Below are the code and all the weights of a small trained network. Each question names an input and a target symbol and asks about switching units off, where a switched-off unit gives its printed mean instead of its output.

import numpy as np


def w(rows, s, z=0):
    codes = np.array(rows[::2]) - 128.0
    scale = np.full(codes.shape[1], s)
    scale[-1] = z or s
    return codes * scale


def norm(h):
    return h / np.sqrt((h * h).mean(-1, keepdims=True) + 1e-5)


def f(y):
    return np.maximum(y, 0)


def softmax(a):
    e = np.exp(a - a.max(-1, keepdims=True))
    return e / e.sum(-1, keepdims=True)


def log_softmax(a):
    a = a - a.max(-1, keepdims=True)
    return a - np.log(np.exp(a).sum(-1, keepdims=True))


def net(x, mask):
    ids = ['ΣΩβδεηθμξτ'.index(c) for c in x.split()]
    T = len(ids)
    res = E[ids] + P[:T]
    u = 0
    for l in range(3):
        r = norm(res)
        for j in range(2):
            rows = slice(2 * j, 2 * j + 2)
            q, k, v = (r @ M[l][rows].T for M in (Q, K, V))
            z = softmax(np.where(np.tri(T) > 0, q @ k.T / 2**0.5, -1e9)) @ v
            o = O[l][rows]
            res = res + np.where(mask[u + j], z, o[:, -1]) @ o[:, :-1]
        u += 2
        y = f(norm(res) @ A[l][:, :-1].T + A[l][:, -1])
        res = res + np.where(mask[u : u + 4], y, B[l][:, -1]) @ B[l][:, :-1]
        u += 4
    return log_softmax(norm(res)[-1] @ U[:, :-1].T + U[:, -1])


Q, K, V, O, A, B = {}, {}, {}, {}, {}, {}
E = w([
[99,91,136,150],'Σ',
[155,101,128,88],'Ω',
[187,82,148,144],'β',
[89,120,157,118],'δ',
[114,86,121,138],'ε',
[156,139,100,175],'η',
[170,125,211,125],'θ',
[94,67,95,148],'μ',
[150,8,202,87],'ξ',
[83,143,170,131],'τ',
],0.016)
P = w([
[81,180,83,16],'0',
[1,3,108,152],'1',
[91,37,172,104],'2',
[87,13,162,120],'3',
[100,26,175,116],'4',
[66,9,145,144],'5',
[122,34,172,124],'6',
[118,20,176,125],'7',
[137,16,171,143],'8',
],0.0038)
Q[0] = w([
[126,173,157,120],'L0H0',
[87,254,100,136],'L0H0',
[187,209,68,178],'L0H1',
[118,181,203,163],'L0H1',
],0.0086)
K[0] = w([
[67,68,226,72],'L0H0',
[80,11,215,250],'L0H0',
[229,253,79,252],'L0H1',
[167,142,198,139],'L0H1',
],0.0056)
V[0] = w([
[140,153,90,136],'L0H0',
[171,73,176,200],'L0H0',
[91,2,139,177],'L0H1',
[101,152,142,91],'L0H1',
],0.0073)
O[0] = w([
[124,246,92,219,110],'L0H0',
[115,195,111,2,112],'L0H0',
[144,195,120,84,253],'L0H1',
[134,29,43,146,120],'L0H1',
],0.0063,0.0062)
A[0] = w([
[152,212,88,247,255],'L0N0',
[83,121,109,195,148],'L0N1',
[193,254,114,125,110],'L0N2',
[31,209,148,73,183],'L0N3',
],0.006,0.0029)
B[0] = w([
[255,170,208,140,252],'L0N0',
[138,195,125,88,170],'L0N1',
[89,91,99,219,222],'L0N2',
[226,120,163,109,187],'L0N3',
],0.0077,0.0024)
Q[1] = w([
[165,149,137,169],'L1H0',
[134,83,110,114],'L1H0',
[144,109,96,187],'L1H1',
[253,79,207,141],'L1H1',
],0.0067)
K[1] = w([
[73,254,182,152],'L1H0',
[98,48,98,96],'L1H0',
[135,71,252,57],'L1H1',
[165,61,68,44],'L1H1',
],0.0055)
V[1] = w([
[2,147,97,168],'L1H0',
[127,242,137,128],'L1H0',
[107,138,82,175],'L1H1',
[65,27,135,167],'L1H1',
],0.0068)
O[1] = w([
[92,74,211,86,2],'L1H0',
[2,26,140,121,18],'L1H0',
[122,124,180,107,56],'L1H1',
[224,107,130,92,187],'L1H1',
],0.0066,0.0058)
A[1] = w([
[175,185,116,185,151],'L1N0',
[150,119,109,99,111],'L1N1',
[120,1,104,94,168],'L1N2',
[141,26,112,62,250],'L1N3',
],0.0085,0.0013)
B[1] = w([
[47,60,150,136,255],'L1N0',
[60,140,112,112,190],'L1N1',
[152,194,253,95,161],'L1N2',
[191,241,102,111,216],'L1N3',
],0.0076,0.0056)
Q[2] = w([
[203,132,91,151],'L2H0',
[141,223,114,254],'L2H0',
[66,55,133,93],'L2H1',
[171,41,165,128],'L2H1',
],0.005)
K[2] = w([
[146,175,89,71],'L2H0',
[180,64,121,75],'L2H0',
[109,1,182,216],'L2H1',
[176,72,115,182],'L2H1',
],0.0061)
V[2] = w([
[2,108,136,188],'L2H0',
[144,99,180,176],'L2H0',
[93,183,167,101],'L2H1',
[152,102,97,182],'L2H1',
],0.0087)
O[2] = w([
[244,201,139,178,2],'L2H0',
[179,72,170,157,119],'L2H0',
[72,155,253,178,115],'L2H1',
[167,87,79,116,135],'L2H1',
],0.005,0.012)
A[2] = w([
[50,215,74,210,134],'L2N0',
[135,171,30,168,132],'L2N1',
[113,155,66,3,252],'L2N2',
[211,108,216,147,158],'L2N3',
],0.0052,0.0044)
B[2] = w([
[50,215,77,153,141],'L2N0',
[254,175,130,174,151],'L2N1',
[106,109,102,181,254],'L2N2',
[21,82,126,166,161],'L2N3',
],0.007,0.0089)
U = w([
[209,184,30,73,175],'Σ',
[202,1,88,137,165],'Ω',
[81,205,102,133,126],'β',
[191,141,193,72,141],'δ',
[82,121,100,131,29],'ε',
[164,167,163,244,251],'η',
[17,133,97,123,66],'θ',
[49,149,159,114,114],'μ',
[59,145,123,102,77],'ξ',
[61,65,191,117,106],'τ',
],0.0071,0.0033)

Each question gives the input, a string of symbols that net reads in full, and the target symbol t.
The units are the heads (2 rows each of Q, K, V and O) and the neurons (one row each of A and B). Each row of codes is followed by its name. A weight is (code - 128) times the scale printed after its matrix; where a second scale follows, it is the last column's (O, A, B and U).
mask holds one flag per unit, layer by layer, with each layer's heads first. A switched-off unit (its flag False) gives its mean, the last column of its rows in O or B, instead of its output. The means were averaged over made-up inputs and are rounded, as every weight is.
A unit's drop is (log p(t) with every unit on - log p(t) with that unit switched off) / (log p(t) with every unit on - log p(t) with every unit switched off).
The circuit of an input: a set's keep is (log p(t) with only the set's units on - log p(t) with every unit switched off) / (log p(t) with every unit on - log p(t) with every unit switched off). Starting from the 12 units with the biggest drops (on a tie, the unit counted first), units are removed one at a time, each time the one whose removal leaves the highest keep (on an exact tie, the one counted first), for as long as the keep stays at least 0.8.
units of the circuit, in order: the units of the circuit, biggest drop first
k most important neurons: the k neurons with the biggest drops, biggest first
k most important neurons of layer l: the k neurons of layer l with the biggest drops, biggest first
which heads matter: for each layer, one digit per head in row order, 1 if its drop is at least 0.15 and else 0, layers parted by /
drop of u: that unit's drop, to one decimal
input Ω θ δ β θ β β Ω θ, target Ω: which heads matter -> 10 / 10 / 01
input η Ω β μ β, target η: which heads matter -> 11 / 01 / 10
input η τ η Ω Ω Σ Ω μ, target η: units of the circuit, in order -> (L2H0; L0H0; L1H1; L1H0)
input Ω θ Σ, target Ω: which heads matter -> 10 / 00 / 01
input η Ω β Σ Ω, target η: which heads matter -> 10 / 01 / 10
input δ η Ω Ω η Ω β ξ, target δ: which heads matter -> 00 / 00 / 00
input η θ Ω τ η θ η ε, target η: 2 most important neurons -> (L1N3; L2N1)
input η δ Ω β, target η: which heads matter -> 10 / 01 / 10
input Ω Ω τ τ Ω δ η β θ, target Ω: 2 most important neurons -> (L1N2; L0N3)
input Ω θ δ, target Ω: which heads matter -> 11 / 10 / 00
input Ω Ω Σ, target Ω: most important neuron of layer 2 -> (L2N3)
input η Ω Ω Ω Σ, target η: 2 most important neurons -> (L1N3; L2N1)
input Ω Σ δ, target Ω: which heads matter -> 11 / 00 / 00
input ε Ω η ε θ, target τ: which heads matter -> 00 / 00 / 00
input η Ω Ω Ω μ, target η: which heads matter -> 10 / 01 / 10
input η η Ω η ε, target η: 2 most important neurons of layer 0 -> (L0N3; L0N0)
input η η ξ ξ Ω ξ, target δ: most important neuron of layer 2 -> (L2N2)
input Ω Ω η, target Ω: 2 most important neurons of layer 2 -> (L2N2; L2N0)
input η Ω η θ η η Ω ε Ω, target η: drop of L2H0 -> 0.7
